Here is a tiny trained network, its code and every weight. The questions are about switching its units off for an input and a target symbol, where a switched-off unit gives its printed mean instead of its output.

import numpy as np


def w(rows, s, z=0):
    codes = np.array(rows[::2]) - 128.0
    scale = np.full(codes.shape[1], s)
    scale[-1] = z or s
    return codes * scale


def norm(h):
    return h / np.sqrt((h * h).mean(-1, keepdims=True) + 1e-5)


def f(y):
    return np.maximum(y, 0)


def softmax(a):
    e = np.exp(a - a.max(-1, keepdims=True))
    return e / e.sum(-1, keepdims=True)


def log_softmax(a):
    a = a - a.max(-1, keepdims=True)
    return a - np.log(np.exp(a).sum(-1, keepdims=True))


def net(x, mask):
    ids = ['αγδηθλμπ'.index(c) for c in x.split()]
    T = len(ids)
    res = E[ids] + P[:T]
    r = norm(res)
    for j in range(2):
        rows = slice(4 * j, 4 * j + 4)
        q, k, v = (r @ M[0][rows].T for M in (Q, K, V))
        z = softmax(np.where(np.tri(T) > 0, q @ k.T / 4**0.5, -1e9)) @ v
        o = O[0][rows]
        res = res + np.where(mask[j], z, o[:, -1]) @ o[:, :-1]
    y = f(norm(res) @ A[0][:, :-1].T + A[0][:, -1])
    res = res + np.where(mask[2:6], y, B[0][:, -1]) @ B[0][:, :-1]
    return log_softmax(norm(res)[-1] @ U[:, :-1].T + U[:, -1])


Q, K, V, O, A, B = {}, {}, {}, {}, {}, {}
E = w([
[188,142,100,6,82,111],'α',
[170,140,172,143,80,135],'γ',
[136,101,110,190,127,162],'δ',
[103,167,194,119,141,156],'η',
[170,130,126,180,156,178],'θ',
[156,177,91,161,177,76],'λ',
[155,102,134,176,155,106],'μ',
[164,178,81,159,157,140],'π',
],0.017)
P = w([
[156,103,122,51,250,147],'0',
[156,96,149,83,212,171],'1',
[127,103,148,104,188,176],'2',
[124,119,145,141,165,185],'3',
[122,130,159,137,163,173],'4',
[97,143,169,149,147,163],'5',
[106,167,175,144,141,150],'6',
[74,151,174,166,113,146],'7',
[74,183,182,171,111,136],'8',
[57,191,176,174,90,120],'9',
[58,213,166,201,82,99],'10',
[104,193,225,179,92,133],'11',
[92,253,212,155,153,100],'12',
],0.0046)
Q[0] = w([
[140,45,67,4,20,124],'h0',
[104,165,105,130,128,79],'h0',
[85,111,142,19,101,133],'h0',
[140,79,152,118,56,41],'h0',
[147,123,152,122,109,169],'h1',
[174,110,119,78,110,86],'h1',
[96,185,159,201,128,127],'h1',
[154,154,151,112,144,150],'h1',
],0.016)
K[0] = w([
[56,29,6,126,242,182],'h0',
[128,204,129,84,176,80],'h0',
[205,158,98,172,229,174],'h0',
[94,26,140,132,199,8],'h0',
[126,103,135,163,188,123],'h1',
[93,91,84,29,128,124],'h1',
[77,201,178,200,78,78],'h1',
[152,166,126,132,172,112],'h1',
],0.011)
V[0] = w([
[174,144,229,159,104,96],'h0',
[110,100,166,136,111,25],'h0',
[245,20,66,166,50,115],'h0',
[140,220,44,24,66,99],'h0',
[30,126,157,95,203,107],'h1',
[62,195,123,119,132,201],'h1',
[173,164,27,85,104,186],'h1',
[205,181,234,78,79,129],'h1',
],0.011)
O[0] = w([
[165,111,181,68,45,90,255],'h0',
[175,128,117,63,167,79,64],'h0',
[149,141,6,123,59,94,16],'h0',
[117,235,166,78,131,193,75],'h0',
[168,80,81,209,132,119,98],'h1',
[97,116,175,215,153,145,158],'h1',
[48,176,138,157,96,150,101],'h1',
[139,126,177,91,80,248,180],'h1',
],0.011,0.0083)
A[0] = w([
[158,42,88,150,106,187,29],'n0',
[96,150,99,24,81,207,251],'n1',
[82,120,165,132,186,230,215],'n2',
[106,140,180,111,6,118,26],'n3',
],0.016,0.0011)
B[0] = w([
[173,211,159,93,150,213,179],'n0',
[142,163,136,4,127,103,216],'n1',
[109,70,119,88,88,99,250],'n2',
[119,166,141,207,110,83,227],'n3',
],0.015,0.012)
U = w([
[118,97,87,187,115,101,110],'α',
[12,118,111,160,93,121,44],'γ',
[122,47,220,128,111,120,236],'δ',
[185,58,76,102,114,77,35],'η',
[170,159,149,189,117,221,39],'θ',
[96,165,127,32,117,155,195],'λ',
[108,137,133,160,78,94,3],'μ',
[107,164,141,148,214,77,71],'π',
],0.011,0.0019)

Each question gives the input, a string of symbols that net reads in full, and the target symbol t.
The units are the heads (4 rows each of Q, K, V and O) and the neurons (one row each of A and B). Each row of codes is followed by its name. A weight is (code - 128) times the scale printed after its matrix; where a second scale follows, it is the last column's (O, A, B and U).
mask holds one flag per unit, heads first, then neurons. A switched-off unit (its flag False) gives its mean, the last column of its rows in O or B, instead of its output. The means were averaged over made-up inputs and are rounded, as every weight is.
A unit's drop is (log p(t) with every unit on - log p(t) with that unit switched off) / (log p(t) with every unit on - log p(t) with every unit switched off).
The circuit of an input: a set's keep is (log p(t) with only the set's units on - log p(t) with every unit switched off) / (log p(t) with every unit on - log p(t) with every unit switched off). Starting from all 6 units, units are removed one at a time, each time the one whose removal leaves the highest keep (on an exact tie, the one counted first), for as long as the keep stays at least 0.8.
circuit, biggest first: the units of the circuit, biggest drop first
k most important neurons: the k neurons with the biggest drops, biggest first
heads that matter: for each layer, one digit per head in row order, 1 if its drop is at least 0.15 and else 0, layers parted by /
drop of u: that unit's drop, to one decimal
input δ θ η λ θ θ α θ α λ δ δ, target λ: heads that matter -> 10
input η λ θ γ π δ θ η θ θ α λ, target μ: heads that matter -> 10
input δ γ η η λ μ, target θ: circuit, biggest first -> (n0; h1; n1)
input η δ θ π γ δ θ θ π, target μ: circuit, biggest first -> (n3; h0)
input θ γ δ θ θ θ, target μ: heads that matter -> 11
input μ μ θ θ θ θ θ θ λ, target π: heads that matter -> 11
input μ θ θ θ θ μ, target η: heads that matter -> 10
input θ α η μ γ θ η θ θ θ π π, target μ: most important neuron -> (n3)
input μ μ π, target γ: 2 most important neurons -> (n1; n0)
input θ γ η η α η, target θ: 2 most important neurons -> (n0; n2)
input η δ θ η α γ, target θ: 2 most important neurons -> (n2; n0)
input μ θ δ, target α: 2 most important neurons -> (n1; n2)
input θ θ λ α λ λ, target λ: 2 most important neurons -> (n3; n1)
input μ μ π η α η λ η θ η α μ, target λ: circuit, biggest first -> (h0)
input μ γ θ μ, target λ: heads that matter -> 01
input η γ θ θ η λ θ λ θ θ η, target μ: heads that matter -> 10
input γ μ θ θ λ γ, target μ: 2 most important neurons -> (n3; n2)
input α α γ γ, target λ: heads that matter -> 01
input η γ π μ θ θ α γ θ θ γ δ δ, target λ: heads that matter -> 11
input γ θ θ, target λ: most important neuron -> (n1)
input α δ γ θ θ θ η δ η θ θ η, target μ: drop of h0 -> 0.9
input θ δ α θ μ γ μ θ δ μ θ θ, target η: drop of h0 -> 0.6
input θ θ λ, target π: drop of h0 -> 0.2
